[[116 112 136 134 136 127 117 140 110 130 119 131 129 119 122 112]
 [114 115 135 128 136 132 109 142 106 122 114 134 133 121 121 118]
 [115 114 126 132 134 128 113 139 110 125 115 136 136 127 127 120]
 [121 116 127 137 140 130 120 137 114 130 117 132 130 133 121 111]
 [115 112 124 139 134 123 121 134 116 133 121 135 134 127 129 115]
 [110 113 124 137 135 126 122 132 113 130 122 138 132 128 127 116]
 [130 116 141 144 142 124 118 140 123 139 123 122 124 124 109 102]
 [118 109 125 135 134 128 129 136 112 131 121 135 127 125 128 113]
 [114 110 124 137 136 127 129 134 112 133 120 136 129 129 129 112]
 [114 113 127 138 137 126 122 134 114 132 121 134 130 127 124 113]
 [120 113 123 142 136 123 122 134 119 135 121 133 132 132 125 112]
 [118 110 123 135 135 130 130 136 111 130 119 136 128 129 129 113]
 [126 118 131 142 141 128 117 137 120 132 120 128 129 133 114 109]
 [119 112 126 137 137 128 126 136 113 132 119 133 128 129 125 110]]
Rows and columns are numbered from 1.
Read off the entry in row 2 and column 1.
114
The entry directly above the largest entry is 137
Read off the entry in row 2 and column 3.
135
Read off the bottom entry of the column that holds the smallest entry.
110
Read off the largest entry.
144
Read off the entry directly below the largest entry.
135
The entry in the bottom-left corner -> 119
The top-right entry: 112
The entry at row 3, column 1 is 115
Read off the entry in row 1 and column 1.
116
Read off the entry just right of the largest entry.
142
Read off the top entry of the column that holds the largest entry.
134
The entry in row 2 and column 2: 115
Read off the entry in row 1 and column 3.
136
The entry at row 1, column 2 -> 112
Read off the entry at row 3, column 2.
114
Read off the smallest entry.
102
The entry directly below the smallest entry: 113
Read off the entry directly above the smallest entry.
116
The entry just left of the smallest entry is 109

[[111 129 117 131 120 138 139 143 136]
 [128 127 128 126 129 127 128 130 129]
 [122 127 125 129 125 130 126 131 127]
 [127 126 129 126 129 127 129 132 130]
 [130 131 126 129 127 130 121 121 124]
 [131 126 132 126 130 124 130 130 130]
 [140 124 141 122 134 115 100 111 113]
 [144 127 139 126 134 118 113 110 116]
 [141 126 139 124 134 118 105 110 114]
 [145 130 137 129 133 120 124 110 119]
 [139 126 138 122 134 119  99 111 114]
 [120 125 126 125 126 129 120 133 128]]
The third entry on the diagonal from the top-right corner: 126
Report the entry in the bottom-left corner.
Answer: 120
Report the entry in the top-left corner.
Answer: 111
Report the largest entry in the last row.
Answer: 133
The entry in the top-right corner is 136
The entry just left of the smallest entry is 119
The bottom-right entry -> 128
Report the 5th entry, reading row by row.
Answer: 120
The entry directly below the largest entry: 139
The entry directly below the smallest entry -> 120
The 4th entry from the end, reading row by row -> 129
Report the entry just right of the smallest entry.
Answer: 111
Report the last entry of the largest entry's row.
Answer: 119
Report the minimum.
Answer: 99
Report the 2nd entry on the main diagonal.
Answer: 127
Report the third entry on the main diagonal.
Answer: 125
The fifth entry from the end, reading row by row is 126
The third smallest entry is 105
Report the third entry, reading row by row.
Answer: 117
Report the second entry on the diagonal from the top-right corner.
Answer: 130
The smallest entry in the last column is 113
The first entry of the largest entry's row is 145
The entry just right of the largest entry -> 130
The second smallest entry -> 100

[[104, 112, 108, 104, 145, 107, 140, 108, 126, 140, 104, 148, 146, 132, 139, 131],
 [138, 131, 133, 136, 109, 134, 105, 138, 109, 110, 136, 111, 109, 107, 114, 115],
 [149, 145, 147, 148, 128, 143, 119, 149, 117, 122, 137, 135, 131, 120, 125, 121],
 [113, 120, 110, 119, 140, 117, 141, 115, 151, 142, 119, 135, 143, 147, 147, 150],
 [139, 147, 144, 150, 112, 147, 119, 146, 127, 111, 147, 103, 110, 126, 106, 119],
 [139, 131, 126, 130, 128, 137, 127, 126, 101, 118, 134, 113, 112, 108, 121, 112],
 [142, 139, 142, 145, 117, 140, 124, 143, 112, 120, 137, 119, 120, 109, 123, 118],
 [119, 113, 119, 117, 149, 118, 148, 116, 142, 147, 109, 145, 149, 145, 148, 151],
 [116, 108, 110, 110, 140, 112, 138, 109, 118, 135, 107, 151, 148, 124, 141, 130],
 [154, 146, 153, 142, 114, 148, 111, 151, 124, 112, 144, 115, 114, 120, 114, 111],
 [142, 123, 135, 142, 131, 139, 122, 143, 116, 126, 124, 137, 134, 111, 128, 119]]
Rows and columns are numbered from 1.
The entry at row 2, column 1: 138
Report the bottom-left entry.
142
The entry at row 1, column 3: 108
Report the entry at row 3, column 1.
149
Report the bottom-right entry.
119
Report the entry in row 1 and column 1.
104
Report the minimum.
101
The entry in row 1 and column 2 -> 112
The entry at row 2, column 3 is 133
Report the entry just right of the smallest entry.
118
Report the maximum.
154
Report the entry in the top-right corner.
131
The entry at row 3, column 3 is 147
The entry directly above the smallest entry -> 127
Report the entry just left of 101.
126

Read these off the array that follows. Rows and columns are numbered from 1.
1) Give the bottom-left entry.
2) Give the minimum.
3) Give the entry in row 1 and column 1.
4) Give the entry in row 2 and column 1.
5) Give the entry at row 3, column 2.
6) Give the entry at row 1, column 2.
7) Give the entry in row 3 and column 1.
8) Give the entry directly above 149.
[[128 138 119 108]
 [133 121 141 145]
 [134 133 140 147]
 [129 135 117 105]
 [132 122 140 147]
 [131 142 118 108]
 [135 124 142 149]
 [126 125 120 111]
 [135 129 141 150]
 [129 137 118 110]
 [132 114 138 142]
 [129 135 118 106]
 [130 144 117 107]
 [137 135 144 150]
 [136 123 141 145]]
1) 136
2) 105
3) 128
4) 133
5) 133
6) 138
7) 134
8) 108
